[-0.48 -0.13 -1.02  1.37 -0.65  3.03  1.32 -4.05 -5.05 -0.27 -5.36 -4.71
 -0.36  0.77 -0.63  0.06  1.18 -2.44 -1.17  0.08  0.04  1.14 -0.09 -0.07
 -1.43  0.28 -1.67 -1.27 -0.53 -0.10  0.78  0.38 -1.86 -0.90  0.06 -2.19
 -1.24 -2.83 -1.69  0.25  2.58]
M
[ 0.79 -0.30  0.37 -0.29 -0.74  5.44  0.79 -2.84 -4.06 -0.57 -4.01  1.04
 -3.14  0.66 -0.27 -3.99  0.97 -0.24 -0.05 -0.29  1.59  1.12  0.77 -0.03
  2.47 -0.21 -3.41  0.30 -0.03  1.21 -1.04  0.19  1.45  0.66  0.68 -1.32
  0.36 -1.90 -1.12 -0.71  0.82]
T
[-2.52  0.62  0.23  2.86 -0.80  0.00 -0.05  0.30 -6.69  1.65  3.28 -3.86
  3.77  0.04 -1.26 -0.20 -2.28 -0.87 -3.02  1.13  2.55  0.28 -4.27  0.26
 -3.95 -1.35  3.30 -3.46 -1.85 -0.14  0.93 -0.28 -2.23 -0.88 -0.01 -1.07
 -1.09 -1.72 -2.02 -0.20 -0.93]
V
[-0.19 -0.36 -0.33  0.99 -0.94  2.23  0.22 -1.23 -2.54  1.03  3.29 -4.00
  0.83  1.09 -0.10 -0.35 -0.06 -0.16 -0.46  0.55  0.92 -0.49 -0.74 -0.30
 -1.35 -0.06 -0.63 -2.82 -0.61 -0.06 -0.07 -0.40 -0.27  1.04  0.10  0.26
 -0.11 -0.05 -2.01 -1.36  0.63]
V
[-2.03  0.94 -0.83  1.50 -0.51  0.85  1.11 -0.91 -5.50  0.05 -2.64 -3.83
  1.88  0.67 -0.34 -0.83  0.64  1.43 -0.68  0.63  1.12  0.06 -1.51  0.85
 -3.43 -0.06 -0.08 -1.40 -2.15  0.83  0.45  0.30 -1.35  1.39  0.62 -1.21
 -0.77 -1.76 -2.56 -1.27  0.47]
J
[-1.21  1.94  0.10  2.82 -1.89  1.08 -0.38  2.73 -5.98  6.35  6.79 -5.28
  3.93  1.14 -1.38 -0.03 -1.19 -0.41 -0.17  2.51  2.03 -0.32 -0.88 -0.01
 -5.57  0.79  1.99 -3.45 -0.19  0.01  1.20  1.01 -1.09  2.41  0.18  1.19
 -0.99  0.01 -3.17 -0.22  0.18]
V
[-1.53  3.33 -0.82 -0.46 -1.59 -1.31 -1.18 -1.08 -5.13 -4.78 -2.04 -5.24
  3.61  2.24  0.04  4.71  1.70 -0.58 -1.69  0.87 -0.84 -1.16 -0.24 -0.89
 -8.49 -3.18  0.12  0.59 -0.91  0.56 -1.11  2.44  0.69  1.31 -0.31 -0.23
 -1.43 -2.08  0.73  0.21 -0.09]
J
[ 1.03 -0.59  0.12  1.83 -0.40  0.19  0.16  0.99 -2.96  0.06 -2.82 -1.76
 -3.48 -0.11  0.93 -1.69  1.17 -0.44  0.74  1.09  0.29  0.29  1.03  1.63
 -1.20  1.65  0.32 -1.77 -0.55  0.78  0.06  0.35 -0.45 -0.64 -0.61  1.27
 -0.79  0.67 -1.85  0.16  0.14]
P
[-0.87  1.00 -0.32  0.68 -0.73  0.98 -0.09 -2.03 -4.08 -1.71 -3.64 -4.99
  5.30  1.82 -0.09  1.88  0.81 -0.53 -2.28  0.98  0.35  1.56 -1.54  0.42
 -4.45 -2.13 -1.62 -0.07  0.05  0.49 -0.38  1.51 -1.17  1.21 -0.21 -0.62
 -1.18 -1.87 -0.48 -0.70  0.82]
M
[ 0.81 -0.63 -0.25  1.14 -0.47 -1.07 -1.27  1.08 -2.95 -0.58 -0.74 -1.53
 -4.65  0.62  0.56 -1.61 -0.21  0.34 -0.26 -0.47  0.09 -0.73  1.18  0.96
  0.14  3.51 -0.20 -2.22 -0.20 -0.42 -0.96  0.20  0.65  0.07  0.72  1.69
 -1.30  0.83 -1.53 -0.60  0.12]
P
[-0.37  0.86 -0.18  3.60  1.00 -0.72 -0.46 -1.66 -2.93 -0.61 -6.02 -8.51
 -2.65  0.97  1.70  5.09  0.87 -0.88 -0.43 -0.50 -0.86  0.20 -0.72  0.25
 -4.65  2.40  1.83 -1.00  1.04 -1.30  0.76  6.31 -3.30  1.56  0.10  0.53
 -1.30 -0.85  0.04  0.01  0.12]
Z
[-1.71  1.91 -1.15  1.46 -0.34 -1.34  0.18 -0.61 -3.76 -2.02 -1.20 -4.17
  2.37  1.13  0.52  0.84 -0.23 -0.63 -0.16  2.95  0.26 -0.79 -0.30  1.24
 -3.77 -0.66  1.20 -2.33 -0.46  0.37  0.99  0.37  0.10  1.92 -0.10 -0.10
 -0.56 -0.82 -2.39 -0.61 -0.02]
J
[ 0.43  0.63 -0.56  1.96  0.79 -0.75 -1.28  0.57 -2.77 -1.05 -2.56 -3.05
 -5.90 -0.36 -0.01 -3.09  0.00  0.16  0.34 -0.45  1.56 -1.12  0.63  1.39
  0.92  3.30 -0.18 -3.72  0.56  1.40 -0.65 -0.29  0.82 -0.75  0.01 -0.18
 -0.04  0.02 -1.73 -0.42  0.71]
P
[-2.13  0.13 -0.49 -0.03 -1.94 -1.25  1.09 -2.60 -6.84 -1.11 -4.65 -4.81
  4.25  0.10  0.74  0.65 -0.49  0.08 -0.20  2.28 -0.18  0.86 -1.32  0.45
 -3.90 -0.74  0.13 -1.50 -0.40  0.99  0.97 -1.09 -2.21  2.55 -0.13 -3.17
 -0.31 -3.15 -1.39 -1.00 -0.88]
J
[ 0.09 -0.38 -1.14  1.82 -0.53  1.15  0.85 -0.43 -6.14  0.32 -0.14  0.22
  1.15 -0.03 -1.62 -1.37 -1.08 -0.65 -0.78  0.26  1.76 -0.53  0.44  0.41
 -2.23 -0.13 -2.01 -2.51 -0.66  1.18  0.14 -0.98 -0.79  0.17  0.50  0.22
 -1.09 -0.67 -2.80 -1.59  0.27]
V
[-1.07  1.00 -0.52  2.08 -0.12 -0.68 -0.11  1.07 -0.98  1.34  2.31 -4.80
  0.37  0.80  0.06  2.82 -0.30  0.05  0.29  0.89  0.47 -0.22 -1.12 -0.23
 -3.93  1.80  3.15 -1.32  0.47  0.41  0.92  0.61 -1.69  0.94  0.16  1.19
 -1.02  2.40  0.00 -0.83 -0.89]
Z
[-1.21  3.04 -0.63  3.47 -2.14 -0.28 -1.81  0.02 -3.84 -2.89 -4.66 -7.25
  0.87 -0.38 -0.71  2.64  0.70  1.27  0.43 -1.06  0.19 -0.55 -0.53  0.06
 -5.76 -1.55  0.93 -1.86  0.10  0.05  0.62  1.56 -0.34  0.59 -0.28 -0.82
 -0.55 -1.65 -0.39 -1.21  0.41]
J
[-2.33  1.34 -2.03  1.97 -2.14  0.40  0.24 -1.99 -8.51 -2.57 -4.00 -5.74
  3.80  0.80 -0.65  2.18 -0.79  0.48  0.28  1.53  1.12 -0.50 -1.28 -0.04
 -4.68 -2.68 -1.46 -2.16 -1.46  0.84  0.86  0.83 -1.51  2.16  0.47 -0.34
 -1.59 -2.17 -0.85 -0.49 -0.44]
J
[-1.16  1.81 -0.35 -0.53 -0.36 -1.04  0.11  2.28 -1.40 -1.24  2.63 -1.21
  3.43 -0.20 -1.03  1.76 -1.13 -0.21 -0.02  1.93  0.56 -2.05 -1.08 -0.30
 -6.50 -1.66  1.53 -3.18 -1.78 -0.01 -0.27  0.94  4.69 -0.46  0.11  0.78
 -0.10 -0.57 -1.40  0.03 -1.72]
V
[-1.31  1.88 -2.60  0.41 -2.62  2.43  1.16 -2.23 -6.43 -1.64 -5.43 -4.84
  2.95  1.23 -1.15  0.62 -0.05  0.56 -0.04  0.81  0.64  0.51 -0.36 -0.36
 -5.08 -3.31 -0.63 -1.35 -0.74  0.46  0.42  0.82 -0.92  2.55 -0.53 -2.26
  0.48 -4.23 -1.52 -0.92 -0.31]
J
[-2.03  2.52 -0.41 -0.25 -1.42 -2.11 -1.17 -0.39 -3.10 -4.35 -0.77 -3.66
  3.01  0.75  0.42  2.50 -0.06 -0.44  0.20  1.75  1.22 -1.62 -0.50 -0.38
 -5.88 -2.18  0.44 -3.57 -0.83  0.92 -0.67  1.40  0.86  0.48 -0.27  0.09
 -0.55 -0.89  0.33 -1.18 -0.24]
J
[-1.72  1.88 -0.18  0.12 -1.07 -0.98 -0.49  1.05 -5.35 -3.61 -0.27 -3.24
  5.28  0.77 -0.81  2.87 -0.15  0.08  0.14  2.10 -0.61 -0.75 -1.40 -0.88
 -8.51 -1.96  1.75 -2.93 -1.82  1.31  1.98  1.04 -0.47  1.01  1.17  0.17
 -1.36 -1.81 -1.08 -1.29 -1.84]
J
[-1.92  1.81 -0.87 -2.89 -1.76 -6.21 -3.56  3.92  1.18 -6.04  4.39  0.09
  5.17 -1.07 -0.08  3.37  0.12  0.95  0.76  1.67  0.46 -1.49  0.72 -0.97
 -8.51 -3.09  1.66 -6.10 -1.62  0.65 -0.54  1.56  3.65 -1.49 -0.23  0.83
 -1.51  0.96  0.27 -0.67 -3.10]
V
[ 1.42 -0.72 -0.02  0.99 -0.37  6.40 -0.68 -0.79 -1.64 -0.36 -0.06 -0.15
 -5.53  0.72  1.23 -4.02  1.80 -0.09  0.75 -0.41  1.60  0.57  1.22  0.33
  2.67  1.16 -2.45  0.01  0.58  1.38 -0.61  0.01  1.22 -0.09  0.41  0.83
  0.25 -1.04 -1.87 -0.48  1.10]
T
[-4.02  3.02 -0.36  1.17 -1.82 -2.55 -3.48  1.20 -4.09  0.00  8.51 -3.60
  5.90 -0.11 -0.03  2.69 -1.38 -0.49 -0.87  1.52  0.78 -0.30 -1.95  0.06
 -4.55 -1.61  3.07 -1.50 -1.09 -0.63  0.85  0.21  0.31  1.02  0.32 -0.66
 -2.29  1.66  0.14 -1.69 -0.68]
V
[-0.26  1.53 -1.41 -1.07 -1.16  0.32  0.13 -2.10 -4.93 -1.45 -3.35 -4.56
  1.05 -0.28 -0.64 -0.92  0.86  0.99 -0.36  0.69  1.81  0.07 -0.61 -0.85
 -2.31 -0.91 -0.50 -1.12  0.04  0.71 -1.00  0.22 -0.37  1.22  0.16 -1.43
 -1.01 -2.26 -0.80 -0.39  0.58]
J
[-1.55  1.96 -1.01 -0.45 -2.16  1.06 -0.59 -1.01 -3.96 -1.05  1.00 -0.97
  3.57  0.51 -0.68  2.37 -0.86 -0.77 -0.39  0.86  0.68  0.56 -1.42 -0.84
 -2.32 -1.58  4.02 -4.30 -0.73  0.34  1.17  0.30 -0.56  0.68 -0.05 -1.77
 -0.15 -1.67 -0.22 -0.17 -0.17]
J
[-1.46 -0.71  0.00  0.39  0.82 -2.02  0.79  0.35 -1.31 -1.47 -3.51 -1.62
  0.19  1.25 -0.45 -0.22  0.97  0.14 -0.39  0.48  1.57 -0.03  0.21  0.29
 -5.69 -0.52 -4.59 -2.31 -0.45  0.53 -0.03  0.32 -0.03 -0.06  0.47 -1.94
  0.99 -1.52 -1.41 -0.73 -0.46]
J
[-1.04  1.31 -0.68  3.83 -0.06 -0.68 -0.12 -1.41 -5.13 -0.96 -1.66 -3.23
  3.07  1.35 -2.04  4.05 -0.07  0.08  0.36  2.42  0.56 -0.66 -0.63 -1.51
 -5.32 -0.14  0.07 -1.75 -0.47  0.85 -0.75  1.64 -1.42  1.33 -0.47  1.80
 -3.09  0.11 -0.99  0.00 -1.47]
J
[-0.99  1.61 -0.40  1.35 -0.22  0.61  0.07 -1.53 -4.54 -3.79 -6.29 -5.29
  2.97  2.31 -0.53  4.80  0.51  0.27  0.28  0.51  0.21 -0.33 -1.13 -0.35
 -8.51 -1.43  0.13  1.69 -1.51  1.41 -0.56  3.70 -1.55  0.49  1.64  1.28
 -1.53 -1.59 -0.89 -0.25 -1.19]
M
[-2.13  0.88 -0.22  0.81 -0.41  1.50  0.90  1.82 -2.05  2.47  3.66 -2.75
  4.09 -0.52 -0.98 -1.68 -2.24 -0.06 -0.34  0.40  0.18 -0.64 -2.12  0.29
 -3.69 -1.03  3.81 -3.45 -1.04  0.04  1.75 -1.64 -1.36  1.95 -0.31 -2.69
  1.21 -2.28 -2.74 -0.78  0.24]
V
[-0.83  1.20 -0.20  0.67 -0.28 -0.79 -0.03 -0.54 -2.99 -3.15 -5.30 -3.61
  2.37  0.36 -0.88  3.05 -0.18 -0.24  0.10  0.91 -0.92 -0.36 -0.45  0.49
 -6.89 -2.10  0.18 -2.02 -2.59  0.98 -0.10  1.65 -0.27  0.38  0.33 -1.17
 -0.88 -2.77  0.08  0.35  0.17]
J
[ 0.48 -1.11 -0.74 -0.42 -0.99  0.28  0.94 -1.95 -5.26 -1.39 -3.02  2.13
  1.09 -0.34 -0.45 -6.13  0.85  0.04  0.65 -0.14  0.16  1.64  0.96  1.51
  5.67  1.35 -2.67 -2.00  0.94  1.86 -0.98 -0.74  0.60 -1.41 -0.56 -2.03
  0.08 -1.33 -1.96 -0.72  1.93]
T
[-2.40  1.40 -3.41  1.66 -0.75 -1.33  0.09 -2.38 -8.51 -1.30 -1.63 -5.12
  5.92  0.69  0.06  2.39 -1.10  0.92  0.17  0.43  0.67  0.16 -3.22 -0.31
 -2.24 -0.81 -2.95  2.24  0.33  0.23  0.87 -0.50 -1.71  3.01 -0.40 -2.56
 -1.24 -1.55 -0.39  0.27  0.13]
J
[ 1.31 -0.82  0.11  2.09  1.10 -1.99  0.11  0.54 -3.15 -1.19 -3.92 -2.05
 -4.02 -0.16  0.58 -0.43  0.00 -0.05  0.07 -1.04  0.50  0.37 -0.10  1.78
  0.48  2.64 -1.08 -0.68  0.16  0.38  0.00 -0.09 -0.79 -0.22  0.33  0.48
 -1.80  0.94 -0.81 -0.57 -0.62]
P
[-0.48  1.01 -0.77  5.35  0.41 -0.26 -0.57 -1.54 -1.38  1.61 -1.47 -6.61
 -0.70  0.18 -0.24  4.15 -0.83  0.70  0.85 -0.64 -0.70 -0.34  0.24  0.18
 -3.58  2.70  2.28  0.39  0.20 -0.72  0.31  1.23 -3.00  0.97 -0.46  1.35
  0.21  0.36 -1.00  0.16  0.07]
Z
[-1.07  2.73 -0.22 -3.45 -1.48 -0.83 -0.58  1.82  0.79 -6.27 -3.51 -1.75
  5.47 -0.57 -0.54  3.48  2.00 -0.32  0.16  1.05 -0.58 -1.93 -0.09 -1.61
 -8.51 -6.40 -0.76 -2.96 -2.67  0.92  0.03  4.18  2.01 -1.47  0.22 -0.11
  1.92 -2.49 -1.27 -0.70 -1.08]
J
[-1.61  1.14 -0.88 -0.55 -1.18  2.02 -0.13 -1.19 -5.31  1.66  5.96  0.01
  4.34  0.76 -0.60 -4.60  0.25 -0.54  1.35  1.31  1.48  1.55 -2.22 -1.03
 -0.81 -1.77 -0.36 -0.01  0.27  0.70  1.09 -2.39  0.50  1.52  0.06 -2.29
 -0.15 -0.85 -1.40 -0.84  0.41]
V
[-1.08  0.64 -1.00  1.43 -2.02  1.66 -0.02 -0.92 -6.92  0.50  1.36 -2.10
  1.68  0.72 -0.29 -1.90 -0.20  0.41 -0.76  1.10  2.52 -0.16 -1.21  0.35
 -1.79 -0.97 -0.63  0.04 -0.32  0.75 -0.08 -1.72  0.22  2.26  0.44 -1.53
 -0.75 -1.61 -2.33 -1.07  0.69]
J
[-1.17  1.09 -0.02 -0.60 -0.43 -1.43 -0.53 -0.23 -3.09 -4.22 -3.68 -3.06
  4.22  0.55 -1.12  3.35  0.66 -0.49  0.02  0.32 -0.29 -0.39 -0.11 -1.05
 -7.72 -2.49 -0.51 -1.09 -1.79  2.19  0.38  3.81  0.89  0.84  0.58 -0.36
 -1.48 -0.89 -0.50 -0.32 -1.66]
M
[-0.22  0.87 -0.15  0.87 -0.52 -0.90 -2.00 -1.29 -4.23 -3.76 -4.12 -3.39
  1.31  0.83  0.63  4.42  0.66 -0.22 -0.29  0.81 -0.06 -1.07 -0.56  0.80
 -5.60 -1.67 -0.34 -0.75 -0.98  0.40 -0.74  2.31 -0.74  0.66 -0.47  0.12
 -2.26 -0.44  0.45  1.04 -0.90]
J
[-2.07  1.09 -1.46  1.87  0.60  1.46 -0.42 -2.68 -8.51  1.74  2.51 -2.34
  4.32  2.38 -1.76  0.27 -1.02 -0.89 -0.68  1.81  1.63 -0.36 -2.25  0.83
 -1.56  0.13 -0.10 -1.74 -0.73 -3.89  0.69 -1.51 -1.08  1.36  1.15 -0.16
 -3.18 -0.57 -2.24 -0.51 -0.82]
J
[-1.13  0.64 -0.61  1.78 -0.09  0.66  0.68 -1.84 -7.76 -1.63 -3.50 -4.55
  3.98  0.56 -0.40  0.54 -0.14 -0.07  1.23  2.51  1.20 -0.43 -1.98  0.00
 -5.45 -0.81 -0.07 -2.21  0.52  1.40  0.37  0.82 -1.26  2.35  0.46 -1.23
 -1.80 -2.58 -1.92 -0.97 -0.23]
J
[ 0.96  0.11 -1.22  0.42 -1.88  1.35 -0.40 -0.34 -5.03 -0.34  1.46  1.90
 -0.13  0.97 -1.00 -3.00  0.81 -0.21 -1.80  1.55  1.83  0.63 -0.44  0.21
  2.86 -0.37 -3.35  0.02 -0.35  2.38  0.04 -0.29  1.87 -0.62  0.02  0.21
 -0.78 -0.59 -1.62 -1.02  0.15]
T
[-2.72  1.78 -1.32  0.20 -2.15 -3.86 -1.97  1.85 -4.83 -1.38  6.80 -1.88
  4.37  0.02 -0.10  1.09  0.89  1.10 -0.18  2.23  0.68  0.19 -1.21 -0.35
 -1.81 -0.81  2.18 -0.28  1.64  0.53  0.27  0.27  1.86  0.60  0.35  1.43
 -3.60  1.60 -0.38 -1.41 -0.99]
V
[-2.09  1.59 -1.57  0.98 -2.66 -0.08 -1.15 -1.56 -6.89 -2.64 -1.08 -3.43
  3.26  2.27 -0.90  3.84  0.61 -0.65  0.14  1.27 -0.17 -0.72 -1.51 -0.44
 -5.97 -3.30  0.31 -1.66 -0.51  1.43 -0.24  0.83 -0.62  0.92 -0.31  0.35
 -2.13 -0.72 -0.82  0.06 -0.90]
J
[-1.14  0.74 -0.95  2.52 -0.55  0.58  0.42 -2.95 -8.37 -1.58 -6.64 -5.26
  2.32  1.94 -0.53  2.35  1.24 -0.14  1.19  0.60  0.82  0.11 -1.84  0.28
 -4.77  0.09 -1.40 -0.30 -0.35  1.08  0.43 -0.39 -2.10  2.60 -0.11 -0.46
 -2.45 -1.97 -0.99 -0.72 -0.35]
J
[ 1.28 -0.09  0.58 -0.74 -0.54  2.14  0.13  0.40 -0.85 -0.92  0.69  1.69
 -5.29 -0.11  0.24 -5.09  0.75  0.11  0.34 -0.53  2.43 -0.01  1.22  0.20
  3.41  0.68 -2.67 -0.95  0.97  0.32 -0.30 -1.03  2.04 -0.51  0.30 -1.27
  1.67 -0.64 -1.10 -0.20  0.74]
T
[-0.68 -0.77 -0.07  2.05  0.83 -1.85 -1.53  4.73 -2.50 -3.18 -4.38 -2.72
 -4.86 -0.32 -0.09 -0.31  2.60  0.15  0.39 -0.64  0.69 -1.11  1.46  0.62
 -2.56  2.88 -0.39 -3.73 -0.27  0.72 -0.24  1.31  0.69 -2.67  0.14  2.48
 -1.77  1.07 -1.62 -0.84 -1.28]
P
[-0.61  1.21 -1.12 -1.30  0.94  0.56  0.18 -1.54 -3.91 -5.29 -5.76 -3.86
  3.38  2.14 -1.11  3.99  1.35  0.04  0.24  0.78  1.29 -1.04  0.36 -0.66
 -8.51 -2.14 -1.70 -1.19 -0.88  1.68 -0.88  2.88 -0.51 -0.08 -0.11 -0.04
 -0.31 -2.33 -0.55 -0.75 -1.61]
M

[-0.85 -0.74 -0.40 -1.27 -0.17  1.19  0.23 -2.37  0.93  0.28 -1.18  0.01
 -0.11  0.06  0.97 -0.85 -0.90  0.91  2.06  0.02 -0.11  1.43 -0.59  0.09
 -0.29  0.37  1.19 -0.82 -0.08  0.12 -0.20 -0.64  0.06 -1.06  1.77  0.90
  2.50 -3.10 -2.59  2.40  1.30]
<34>
[ 1.06  0.81  0.19  1.82 -0.45 -1.54 -1.11  4.74  1.13  1.18  1.25 -1.02
  1.60  1.99 -0.80  0.69 -0.99 -0.45 -2.36  0.51 -1.09  3.02 -0.99  0.42
 -2.99  0.48 -4.24 -1.27  0.30 -0.68  0.98 -0.14 -1.62  2.13  0.56  0.14
 -4.76 -1.03  0.50 -2.66 -1.92]
<43>
[-1.01  0.57  0.86 -0.54  0.29  1.26 -1.67  1.82  1.53  1.74  0.22 -0.81
 -0.22 -1.16  0.86  1.64 -1.07 -0.45 -0.17  0.05 -3.92  5.06 -0.38  1.50
 -1.85 -0.05 -1.20 -2.52  0.00 -0.89  1.61 -2.88  0.36  0.52 -0.64  0.31
 -0.42 -1.82 -0.24 -0.82 -0.61]
<43>
[-1.61 -0.11  0.10  1.37 -0.35 -0.77  1.32 -0.64  1.95  0.07 -1.76 -0.28
 -1.28 -3.17  1.80 -2.42  0.59 -0.02 -0.45 -0.92  0.17  0.57  0.31  0.89
  0.06  0.52 -0.71 -0.90 -0.66  1.95  0.98 -0.98  0.12  0.96  1.99 -1.17
 -0.91  2.93 -2.06  0.43  0.35]
<43>
[-0.55 -0.20 -0.25 -2.91 -0.36  0.40 -0.50 -0.71 -0.17  1.60 -2.56  0.79
 -0.53 -0.06  0.16 -0.01 -0.11 -0.20 -1.08 -0.11  0.43 -0.65  0.92 -0.27
  0.95 -1.36  1.05 -0.25  3.05 -1.78 -0.66  1.25  1.09 -1.25 -0.44  1.25
  1.27  2.47  2.71  1.34  1.12]
<43>
[ 0.00 -0.82 -2.02  2.05  0.60 -3.48  2.82 -1.83  2.64 -0.47  1.39  0.53
 -1.52 -0.65 -0.56  0.20  0.53  1.47 -0.18 -1.03 -0.18 -1.80  0.22  2.05
  0.64 -0.73  0.46  1.33 -0.57  2.25 -0.20  0.84 -1.48  2.09  0.13 -2.70
 -0.92  3.20  2.26  0.35  1.07]
<35>
[ 1.97  0.69 -1.56  1.53 -0.07 -3.58  0.84 -0.33  0.19 -0.68  0.30  0.74
  0.96  2.69 -2.07 -1.40 -0.03 -0.01 -2.20  0.31  2.28 -3.08 -0.61 -0.90
 -0.37 -0.42 -2.32  1.60  0.78 -0.91 -1.08  2.55 -1.63  1.52  1.20 -1.33
 -3.79  2.23  1.82 -0.40 -0.70]
<35>
